In the rows, 128 means zero.
[107  80 157 129 107 132  98 120  54 131 171 145  70 131 184 117 127 101
 155 164  92 152 176  66  86  98 139 151 158  88  57 146  32 156 113 164
 131  97 144 164 126  81  78 116 114 136 172 134 111  98 123 123] -> J543
[104  85 119  98 172 141 174  71 133 182 180  91 134 134 135 170 148 110
 113 161 134  72  97 208 185 133 127 115 113 176  74  95 123  99 142 103
 131 166 103 162 157 166 144 145 112 119 186 109 128 177  93 100] -> J748
[132 156 133 189 130  96 146 124  73 124 133 147 148 124 130  89 129  97
 172 137  89  87 181 157 171 147 138  89 136 122 157 176  74 123 134 108
  97 172 125 196  74 123 105 118 150 112 130 137  74 114 111 122] -> J96
[147 114 103 121 177 145 140 111 120 140  98 113 131 116 120 177 134 116
  79 128 112 108 118 176 173  98 116  84 148 144 134 101 202  89 148  76
 111 156 129 141 162 150 121 147 137 123 176  87 114 151 143 154] -> J748
[120 142 128 201 136 107 138 142  76 132 119 150  99 132 137 100 166 106
 193 164 140 142 172 138 126 159 124 170 172 146  95 103  98 129  67 135
  90 170 154 138 129 142  41 128 172 137 135 177 143  95 119 152] -> J171
[100 155 150 189 122 120 141 124 109 121 124 161 129 111 132 112 132 106
 166 113 110 122 190 118 159 161 124 126 153 144 137 169  69  93 156 161
  96 133 121 152  65 104  95 136 145 112 151 119  92 126 110 117] -> J5
[115 179 131 191 125 104 132 136 108 118 103 192 137 131 125  75 152 139
 177  77  75  95 212 156 176 155 149 107 141 123 193 151  90 108 133 162
 106 150 104 132  54 122 104 113 190 121 119 142  91  92 106 112] -> J589
[119 123 112 197 143  90 146 131 117 157 160 127 104 111 138 111 175  96
 149 127 148 140 201 135 113 126 132 162 162 148 105 119 119 117  68 127
  98 165 147 154 140 139  63 110 163 157 140 203 131 113 114 147] -> J689
[128 163 119 193 110 130 152  95  57 120 120 172 144 112 146  96 142  97
 157 134 128 116 166 183 163 156 131 105 132 138 148 167  81 107 143 126
  82 177 127 181  90 107 107 158 156 129 128 153  75 123 104 107] -> J5
[102  86 112 107 182 126 158  78 162 170 169  86 139 131 150 182 152 105
 118 124 139  80 127 164 116  83 123 129  99 162  93 114 129 116 130 111
 138 147 133 144 155 150 151 147  98 120 178 119 125 152 106  97] -> J689
[132 132 134 115 193 114 144 132 138 133  90 108 114  87 138 173 132 139
  57 149 117 110 129 167 152  91 122  97 152 147 134 108 189 118 151 101
 139 115 128 144 151 137 141 141 124 120 148  82 124 186 151 156] -> J543
[135 141 121 115 200 111 164 126 146 146  98  89 119 133 108 172 139 135
  76 153 143  55 148 174 136 107 146  77 130 156 164  73 167 102 145  69
 127 148 133 127 146 121 146 120 131 114 156  74 102 172 133 158] -> J96
[108 106 176 110 127 110 115 134 133 101 146 112  78 124 187 147 132 124
 139 118 124 122 165 108  88  98 163 135 117  98  97 141  93 158 145 126
 122  76 140 128 154  53 108 102 149 133 140 132 103 125 138 142] -> J65
[142 139 127 170 122 104 119 153  73 135 122 127  87 138 157 120 174 101
 159 146 130 136 127 107 126 140 124 151 179 121 111  99 109 132  74 153
  85 159 185 154 136 153  72 138 157 128 127 135 167 110 100 132] -> J171
[107  71 126  88 180 128 174  82 112 194 183  87 129 120 149 165 131 105
 121 151 122  81 120 187 174 119 108 102  96 159 107 136 107 107 152 112
 139 144 109 173 152 166 161 151 102 119 175 100 136 169 119  87] -> J543
[ 91 100 107  69 127 133 179  39 111 156 140 116 154 135 152 196 128  73
 162 162 135  65  83 200 145 164 105  84 149 172  74  84 152 103 152  91
  86 187 174 193 136 159 128 170 109  64 181  96 150 177 117 121] -> J5
[124 146 114 132 165 141 135 126 135 132  81 121 149 116 122 168 124 109
  99 142 123 107 134 161 137 117 120 104 158 152 132  95 203 120 154  87
 131 162 150 145 148 135 126 147 125 116 159  91 130 155 156 163] -> J689
[123 145 127 180 126 120 122 128  91 128 139 171 127 114 137 120 133 131
 182 115 100  94 179 137 159 156 127 121 169 129 124 192 104 123 137 134
  95 170 139 179  87 112  87 132 161 130 146 158  87 114 141 109] -> J308
[130 122 157 169 137  97 157 122 125 179 138 123  67  95 117 111 178 112
 133 109 119 142 164 156 135 137 128 156 182 156  69  97 138 123  95 150
 100 145 145 188 113 127  72 144 177 122 148 151 120 110  97 137] -> J543
[151 129 122 174 123 101 126 134  82 146 131 128 100 117 130 100 161 117
 144 156 150 150 152 132 125 139 128 164 162 125 101 109 109 120  55 130
 103 151 159 134 135 149  64 130 159 137 129 175 128  90 106 137] -> J171
[ 92  87 131  97 176 119 166  72 139 158 159  90 132 129 150 197 157 110
 143 117 132  62 111 149 129 129 118 132 103 174  59 128 133 123 138 120
 124 150 134 156 154 151 120 141 100 133 175 105 156 173 125 103] -> J796
[159 100 116 198 141 140 137 148  81 162 177 101 109 131 123  94 169 122
 152 157 166 149 142 211 142 140 142 151 133 145 136 111 102  91  73  80
 128 186 123 148 157 160  52 119 157 170 122 178  81  75 113 129] -> J748
[129 132 139 106 181 107 151 115 136 126 109 111 113  96 149 150 128 129
  72 143 101  82  94 190 146 116 144  87 161 129 165 142 194 104 166  72
 112 122 106 164 155  76 159 129 171 120 146  98  85 166 128 163] -> J516
[141 144 134 116 178 104 147 137 140 128  89 110 110  97 123 174 141 132
  86 158  91  93 151 172 197 111 114  79 146 130 130 108 209 115 162  64
 104 149 132 155 133 131 128 127 140 108 155 105 126 158 130 168] -> J65
[136 121 123 171 126  98 143 113  79 152 161 127  92 112 130 134 183  90
 164 117 118 127 136 140 123 151 126 139 170 142 101 107 132 109  94 142
  91 151 173 165 114 139  61 148 160 132 146 158 134 120 108 138] -> J5
[130 156 108 136  98 145 124  89  70 113  68 143 187 118 144 132 114  90
 127 162 119 121 125 188 191 160  98  92 166 172  73  92 210 107 145 103
 101 173 165 165 154 169 104 172 106  82 156 113 141 150 177 161] -> J5
[ 47 118 157 132 177 130 212  68 160 123 154 123 110 109 137 142 148 110
 156  67 105  50 146 163 127 137 110 118 114 171  90 127 131  99 134 132
  96 173 162 162  86 122 147 111 137  97 198 127  91 164 118 119] -> J796
[100 113 149 136 106 145 121 134  87  91 106 144 107 130 194 149  98  87
 162 138 126 130 136  94  73 121 157 136 144  89 136 144  83 156 141 122
 108  98 158 137 121  35  96 117 137 106 157 117 125  91 153 133] -> J971
[135 127 131 192 144  92 144 139 102 150 154 117  82 136 141 121 179  90
 170 127 109 125 189 136 150 161 108 129 162 140  91 100  94 125  99 134
  72 182 141 149 136 134  47 149 208 151 139 165 131 109 101 155] -> J65
[114 131 132 187 140 124 160 114 103 138 148 170 129 107 129 107 129  94
 161 113  82 109 183 147 168 141 134 105 161 128 138 163  76  95 128 143
 101 160 124 176  76 140  87 121 159 123 145 133  91 124 111 110] -> J748
[122 120 122 181 130  80 130 134 107 142 151 126 104 126 148 117 176  97
 158 134 106 131 187 113 121 168 113 144 181 153  87 103 107 132  83 136
  75 165 157 155 139 136  42 138 185 142 136 164 124 102 116 133] -> J589
[119  94 136  84  79 126  99 121 117 100 113 128 118 142 173 142  95 104
 161 111 157 134 140  64  51  97 128 146 130  91 126 158 104 128 150 125
 109 107 154 139 120  63 108 118 126 116 139 119 132  93 127 141] -> J971
[111 119 132 133 140 142  68 137  88  87 135 127 133 138 201 158 111 142
 138 132 142 141 138  83  82 103 142 137 144  86  93 142  93 151 133 110
 127 110 153 121 163  52 108 130 123 135 151 140 116 113 158 127] -> J308
[100 140 130 172 142 102 154 113 103 130 115 154 105 108 143 126 131 108
 150 105  91  84 172 136 153 143 137 114 163 115 161 204  91 102 169 133
  97 139 107 173  76  88 119 131 166 121 151 117  77 119 113 116] -> J516
[120 142 127 161 118 123 144 133  75 137 134 165 123 124 120 110 115 101
 167 126  90  99 205 123 199 175 117  94 140 105 135 177  68 110 160 129
 104 169 127 157  61 127  95 121 152 122 150 135  97 121 109 131] -> J65
[101 108 111  82 181 130 163  72 148 157 168 102 131 142 158 165 150 120
  97 129 110  72 100 145 158 119 107  98 112 161  80 136 151  98 153 116
 120 141 114 151 162 138 173 151  94 112 175 114 129 167  93  86] -> J516
[ 93  87 124 112 163 124 153  73 125 169 189  94 135 118 144 173 137 117
 143 134 100  66 124 186 183 120  98 125 131 174  72 148 141 106 152 132
 108 169 112 180 151 144 132 156 131 112 198 145 128 165 138 104] -> J308
[120 110 126 162 130 112 135 128 106 131 147 116 111 124 135 111 160  88
 185 110  95 147 154 115 118 159 113 145 175 147  82 120 131 116  61 129
  80 161 161 136 143 144  28 118 162 146 162 159 139 100 117 142] -> J748
[145 148 117 122 181 140 153 108 120 139  56 139 128 105 140 159 119 120
 108 131 126  95 134 166 149 117 116  91 140 147 154 110 205 114 173  67
  99 144 136 158 133 102 130 146 146 107 169  86 116 151 132 152] -> J971
[ 91  78 123  90 170 141 167  77 135 158 200  75 137 136 149 153 135 102
 104 160 113  85  99 170 170 106 102 121 101 164  87 124 118  89 145 113
 120 154 101 162 154 169 157 134  89 108 187 102 131 174  94  92] -> J748
[133 162 110 140 162 148 155 109 133 127  63 134 124 105 123 182 139 110
  63 145 112  92 104 187 177 118 126  94 155 176 136  98 200 115 190 112
 117 138 125 150 125 124 121 179 125  91 165  71 129 179 129 152] -> J5
[ 72 125 144  96 150  91 173  61 118 160 160 116 104  95 138 174 142 117
 169 158  79  47 107 164 166 129 106 125 122 174  84 121 147 120 166 137
 103 141 113 173 114 118 146 172 135  89 206 100 132 168 127 105] -> J5
[111 137 136 166 139  68 114 148 108 124 146 150 103 109 158 108 169  96
 190 114  97 134 186 101 116 172 118 157 176 142  82 103 130 128  76 146
  96 139 158 135 146 123  31 128 199 142 153 173 129  95 120 156] -> J589
[113 152 114 150 170 112 153 120 148 124  79 104 148  96 111 157 112 110
  98 129 107  95 180 154 156 114 115 102 153 162 129 125 210 120 163  88
 115 173 140 144 124 139 114 121 142 119 171 109 115 155 175 167] -> J689
[131 148 133 168 120 125 151 121  99 123 106 169 136 127 134 109 126  95
 175 117 112 107 167 146 147 169 134 105 152 134 168 168  70 115 160 145
  95 154 125 173  60 101  93 130 166 113 134 118  99 119 103 126] -> J971
[ 92  90 151  94 111 129  99 130 122  78 120 110 126 123 197 141 107  86
 135 117 130 128 177  66  54 116 151 129 145 107 113 158  84 154 117 125
  98  97 185 112 139  43  95  89 128 127 143  96 139 102 143 145] -> J94
[ 95 105 152  88 155 114 174  85 137 153 185  97 123 147 135 153 133 114
 137 171 120  71 124 164 164 133 103 115  92 152  85 121 108 109 162 102
 128 141  96 144 140 161 157 140 107 118 159 115 124 163 104 110] -> J65
[ 99  83 130  98 190 124 176  82 153 158 169 106 134 112 139 195 149  98
 133 130 115  55 127 187 163 120 111  97 114 182 109 138 127 107 159 118
 103 160 122 151 131 141 151 132 148 114 197  98  94 158 124  84] -> J94
[ 96 109 157 117 106 126  98 145 120 102 136 133 105 130 160 174 107  98
 161 128 140 139 124  57  64 104 133 166 132 104  98 145 104 131 166 154
 131  92 129 115 137  52 111 149 143 137 158 116 111 112 146 119] -> J5
[129 140 136 178 131  71 150 127  90 146 144 110 102 114 116 125 177  90
 184 123 107 112 172 149 138 154 135 126 171 152 108 108 116 116  69 142
  84 176 159 167 124 129  33 123 175 134 159 174 126 104 117 149] -> J96
[125 112 133  97 164 128 163 109 100 173 184 114 129 152 122 147 141 108
 128 177 108  80 105 169 215 133 100 113  92 143  78 117 115 111 161 121
 127 165  95 157 139 161 143 142 107 114 164 123 133 154  90 104] -> J65
[ 99 130 160 156 138  80 127 112 114 126 149 140  86  85 162 137 170 105
 199 100  72 129 198 123 111 126 119 140 180 140  93 118 144 107  77 143
  52 161 152 154 131  94  39 135 219 152 172 184 110  94  98 131] -> J589
[108 147 137 155 133 111 154 112 108 137 119 170 114 127 125 126 130 100
 162 106  96 109 141 122 152 174 132 110 165 125 139 195  89 110 176 137
  99 139 112 171  63 104 115 132 156 119 140 119  84 120 104 121] -> J516
[107  89 129  96 169 117 160  80 109 161 182  87 137 137 143 172 143 118
 136 150 127  57 102 190 158 123 118 119 117 160  84 119 123 112 145 115
 120 161 117 159 157 138 146 149 128 122 175 127 126 160 122  98] -> J308
[104  77 121  70 171 125 158  85 136 161 181 101 143 120 134 192 139 109
 138 160 135  73 104 177 154 121 110 108 100 166 118 142 130 106 145  95
 127 145 117 143 146 157 158 137 113 127 171 104 126 154 117  87] -> J94
[103 151 127 158 117 110 133 121  90 122 142 185 131 101 139 112  86  90
 185 144  88 114 173  99 169 172 115 102 171 121 153 198  75 114 122 120
  92 160 137 143  51 143  69  97 166 127 153 135 110 104 129 133] -> J94
[112 108 143 114  95 138  85 116 101  99 118 115  92 141 189 164 130 112
 141 129 120 143 118  67  52  87 148 150 140 100  91 141 103 158 137 128
 115  84 169 134 148  48  95 140 108 126 154 111 108 102 131 125] -> J5
[108 108 147 144  97 151  97 134  88 110 122 119 111 128 194 114 113  95
 124 100 109 135 149  82  77 126 153 128 141  87 102 131  88 147 128 116
 134 117 181 160 123  74 103 108 136 117 131 119 106  93 130 134] -> J796
[132 140 128 116 192 125 148 123  93 128  96 134 120 112 140 170 149 140
  88 168 137  82  98 222 146 103 142 105 150 145 126  84 203 120 152  83
 151 132 123 160 165 128 126 150 128 112 144  90 121 173 150 157] -> J543
[149 152 110 140 167 125 154 124 115 123  63 144 134  94 139 168 136 114
  83 161 132 100 141 187 168 125 132  88 156 147 151  92 206 115 157  85
 101 140 131 152 127 128 133 139 143  90 153 103 136 160 150 147] -> J971
[151 136 118 126 177 131 134 127 109 128  75 151 128 115 128 175 132 126
  77 157 131  97 143 180 153 113 145  88 161 147 118  61 189 113 153  69
 132 132 147 125 142 148 106 142 136 116 134  87 106 152 128 164] -> J589
[131 125 130 180 149 108 141 121 113 155 145 140  80 119 115 127 175 122
 163 132 130 142 171 140 119 135 140 165 164 148  92 106  96 121  68 161
 104 139 136 118 120 134  43 139 190 139 149 181 119 101 104 139] -> J171
[113 130 132 201 148 108 129 133  60 134 129 148 106 129 147 131 156  88
 223 155 141 137 182 132 120 138 111 174 185 147  62 103 118 108  67 136
  80 192 174 146 140 149  12 140 186 146 145 185 138  94 127 163] -> J171
[118 116 123 185 148  91 132 136  94 137 158 107 114 126 141 106 166 107
 176 107 119 114 198 133 134 144 110 151 167 150 100 134 106 104  77 147
  88 174 152 138 145 131  47 117 179 162 150 192 126 109 125 140] -> J308
[118 104 128 104 181 123 175  75 140 178 196  79 134 149 129 164 151 119
 113 153 141  69 123 193 177 105 131  92  91 169  92  93 115  93 113 104
 132 158 122 157 162 166 153 134  90 107 183 125 115 159 105  96] -> J96
[136 149 129 136 173 107 106 130 127 157 114 171  97  90 145 156 140 132
 140 134  43 142 176  86 162 102 133 120 157 104 117 204 119 154 124 153
 124 105 122 173  90 119  76 125 122 128 158 127 115 123 123  99] -> J543
[121 127 118 200 129  97 140 136 101 127 158 156  98  91 159 134 180 105
 164 114 149 139 186 137 114 150 143 147 164 128  97 138 118 112  50 115
  79 175 176 162 104 146  45  98 164 139 119 216 121  99 126 130] -> J796
[ 95  99 156 120 129 147 108 131 125  86 135 111 107 122 200 146 113  90
 137 132 117 116 141  97  53 113 163 144 145 112  89 129 101 155 141 121
 116 117 151 136 149  45  93 116 146 128 161  97 116 119 145 136] -> J748
[108  90 124 114 180 134 182  66 109 181 179 101 135 140 140 180 162  99
 133 150 151  78  94 201 165 114 109 122  95 180  76  95 124  94 162 119
 119 158 120 176 162 147 157 172 107 117 176 118 117 179  96  90] -> J5
[138 146 129 130 193 102 156 131 139 125 118 110 126 118 136 157 148 141
  66 154 151  91 146 192 175 109 120  95 116 150 126  90 205 101 175  60
 117 138 100 142 169 138 140 123 145 113 132 128 119 169 146 163] -> J65
[124 119 112 183 121  98 134 122  60 138 157 120 113 129 150 121 175  84
 192 139 143 133 162 127 119 167 106 146 160 149  97 103 101 107  84 142
  82 174 168 144 137 149  54 147 154 149 143 165 150 118 124 136] -> J5
[109  95 124 112 167 118 174  66 111 176 182 105 144 140 134 173 149  87
 137 144 136  79 103 180 160 120 106 116 116 170  71 100 129  84 155 124
 117 157 136 176 138 164 142 168 115 102 162 112 121 172 100 108] -> J5
[146 140  98 173 114 130 151  91  68 158 104 173 108 107  99 105 114 127
 142 131  95 104 161 140 165 162 140  94 171 101 184 161  60 120 132 120
 132 151 152 166  22 162  91 123 135 106 145 124 108 116 107 136] -> J171
[135 154 137 165 103 108 138 116  87 130 119 148 136 132 117 100 131  90
 169 113  96  96 160 131 155 150 132 108 155 128 135 169  79 119 132 147
  94 161 137 188  71 129  87 137 135 104 145 109 101 116  97 121] -> J96
[124 135 111 118 173 127 150 120 104 122  83 119 129  98 128 177 135 125
  74 155 124  89 123 195 169 119 132  78 160 154 148  95 209 121 150  62
 111 142 151 144 152 121 130 121 150 112 158  93 115 161 156 154] -> J94
[ 95 114 154 109  98 144  95 128  74  91 113 115 119 163 202 140 104  99
 163 145 155 128  93  76  47 104 150 165 118  93  99 130  88 158 152 113
 127  88 163 130 157  47 118 137  94 122 131  84 133 112 129 126] -> J5
[143 131 141 164 129 118 170 118  99 135 100 122  90 111 134  66 167  83
 169  89 105 141 185 128 118 187 109 106 160 138 114  92  93 147  69 149
  89 171 216 156  97 163  86 142 122 119 153  88 181  93 131 144] -> J543
[114  89 121 110 156 139 154  81 153 170 179  95 143 128 139 151 137  97
 119 123 122  97 128 149 140  96 105 122 111 157  81 127 135 111 136 122
 125 167 136 172 146 150 151 142  97 116 189 127 126 143 109 101] -> J689
[ 99  99 127 112 145 132 156  86 131 164 194 107 151 141 131 147 149 116
 150 152 127  74 105 193 148 113 116 127 108 157 101 113 128 110 156 123
 155 175 101 188 152 146 167 151 114 122 177 133 123 151 111  95] -> J689
[ 85 114 145 119 186 110 172  82 119 158 171  84 135 135 160 158 149 129
 117 158 124  39 112 199 160 127 130 127 122 169  81 112 124 126 157 114
 126 140 107 176 174 111 160 151 128 112 170 112 122 179 124  87] -> J308
[120 128 150 107  98 139  73 121 115  95  95 112 128 158 186 129 124  99
 144  82 137 143 145  43  59 106 133 140 135 115  75 137  84 152 139 151
  90 108 169 145 148  42  85 142  98  96 171  82 133 100 106 139] -> J96
[118 132 116 196 126  91 140 136 116 142 146 123  98 125 123 113 175 107
 178 121 130 123 177 134 105 146 135 160 170 145 104  96 124 142  72 137
 118 165 154 141 134 140  58 133 169 155 149 170 154 100 132 148] -> J689
[128 131 134 192 139  87 142 133  82 142 137 138 105 105 154 145 181  86
 188 140 114 129 143 150 132 190 134 123 202 151 130 126 107 138  61 111
  58 163 182 155 120 141  42 121 190 148 134 150 137 102 136 133] -> J94
[106 154 125 228 175 113 153 120 132 136 125 155 123 141 111 131 114 103
 134 168  82 120 197 104 191 103  83 123 190 138  98 123  84  93 168 137
 103 171  59 188  98 145  71 174 200 116 158 128 144 131  55 118] -> J171
[117 133 139  81 110 139  96 123  84 104 113 151 108 156 199 188 129 127
 133 143 132 137  74  84  74 124 169 109 130  93 118 118 100 174 146  97
 107 116 188 133 134  53 107 114  98 122 134 121 115  89 141 112] -> J589
[127 137 122 185 135 108 155 109  76 161 133 152  88 123 127 107 152 102
 183 144 126 144 168 121 125 165 125 145 178 137  98 108  86 124  67 129
  78 164 166 145 102 150  39 126 176 128 142 175 136  99 102 143] -> J171
[102 106 142 105 103 137  89 127  94  96 135 120  99 125 197 160 123  91
 138 141 121 138 145  67  50  97 153 143 137  91 106 136  93 142 134 135
 112  92 169 125 130  45 102 135 117 118 142 111 130 112 121 134] -> J5
[138 154 128 149 175 113 158 127 125 121  79 106 135 104 128 166 127 104
  81 143 122  76 145 191 171 116 137  71 161 152 142  88 185 110 141  82
  98 164 153 159 140 126 130 140 146  91 162  81 106 169 151 165] -> J96
[ 94 119 149 103 120 133 104 122 116  74 100 126  99 127 220 139 109 101
 126 122 125 131 135  60  37 107 151 134 146  91 104 162  93 158 142 129
  97  90 170 123 148  28 124 124 107 113 139  91 124 109 145 139] -> J516
[106  80 130  76 170 103 178  74 146 165 170  90 149 132 110 176 152  92
 128 118 135  65 110 184 160 145 111 102 125 195  94 112 125  94 155 122
 116 147 122 143 124 168 131 128 148 117 163  98 128 176  86 120] -> J94
[ 89 115 156 137 123 131 100 133  92  78 139 121 127 115 211 143 108  80
 147 130 111 135 167 101  78 119 157 112 153 102 133 157  77 146 122 117
  92 111 177 136 128  53  89 105 159 119 129 111 114  97 148 136] -> J94
[110 151 116 132 157 127 132 123 112 120 104 129 131  93 146 179 127 124
 102 129 123  92 124 151 158 141 114  98 143 147 127 130 205 105 169  82
 123 163 129 165 144 131 119 141 151 128 164 113 123 166 161 150] -> J796
[119 148 114 137 195 133 173 115 129 139  73 117 118 110 131 177 137 121
  74 148 105  62 128 216 190 118 149  80 160 163 138  75 220 113 150  66
 109 160 132 147 157 129 124 132 158 106 170  77 118 170 157 155] -> J748
[115 121 122 151 139 112 142 110 108 153  93 156 119 122 133 140 147 108
 161  88  84 101 184 118 147 131 124 113 163 140 126 195 117 106 156 143
  87 135 137 166  96 108 104 140 137 127 129 118 101 120 116 122] -> J516
[104 153 131 105 185 100 155 134 112 109  94 119 119 105 168 175 132  95
  75 174 132  89 123 158 151 120 125  95 157 148 123 113 209  88 189  78
  95 142 127 163 157 115 141 118 130  90 150  94 128 158 148 155] -> J516
[117 121 148 120  88 116 104 139  91  85  92 102 121 151 167 137 116  97
 154 111 131 112 127  75  71 108 152 130 134  92 116 134 101 163 132 116
 120 118 183 148 129  62 100 110  92 106 159 100 132  85 147 139] -> J96
[117  88  95  83 172 143 140  94 125 133 152  84 153 135 185 137 161  99
 117 151 109  49 119 184 130 118 110 101 104 163 141 143 145 134 107  93
 105 170 167 148 169 143 154 122  97 116 157  85 139 155 119 103] -> J94
[114  89 114 103 188 133 164  93 114 190 203  97 130 151 134 146 154 117
 105 171 134  73 122 208 177 111 133 131 109 168  87 106 104 102 124 138
 146 138  94 146 174 166 141 138 123 130 143 144 125 189  84  95] -> J308
[147 100 117 202 160  84 128 165  85 141 186 162 112 120 154 133 176  87
 167 121 133 132 198 121 128 132 127 138 155 148  82  92 111 104  62 142
  90 167 160 108 141 164  42 116 197 169 117 214 111  86 137 133] -> J589
[128 129 122 184 178  84 161 124 122 162 121 112  84 123 115 146 212 134
 156 137 111 106 172 178 141 128 147 142 154 172 110  82 136 125  69 113
 100 156 127 128 156 137  57 134 177 173 140 156 126 113 114 134] -> J748
[122 135 142 174 149 134 161 124 100 146 140 172 104 119 114 141 141 107
 151 122 103  89 152 171 162 162 160 100 173 132 168 166  84 122 149 120
 103 151 137 172  55 104  95 104 184 127 145 111  63 117 115 115] -> J94
[130 143 127 110 185 108 150 129 117 145  85 121 122  88 122 181 133 141
  67 173 133  90 118 205 162 121 146  98 149 140 145  95 193 116 158  78
 156 124 111 147 141 124 138 147 137 103 151  88 112 156 163 149] -> J543
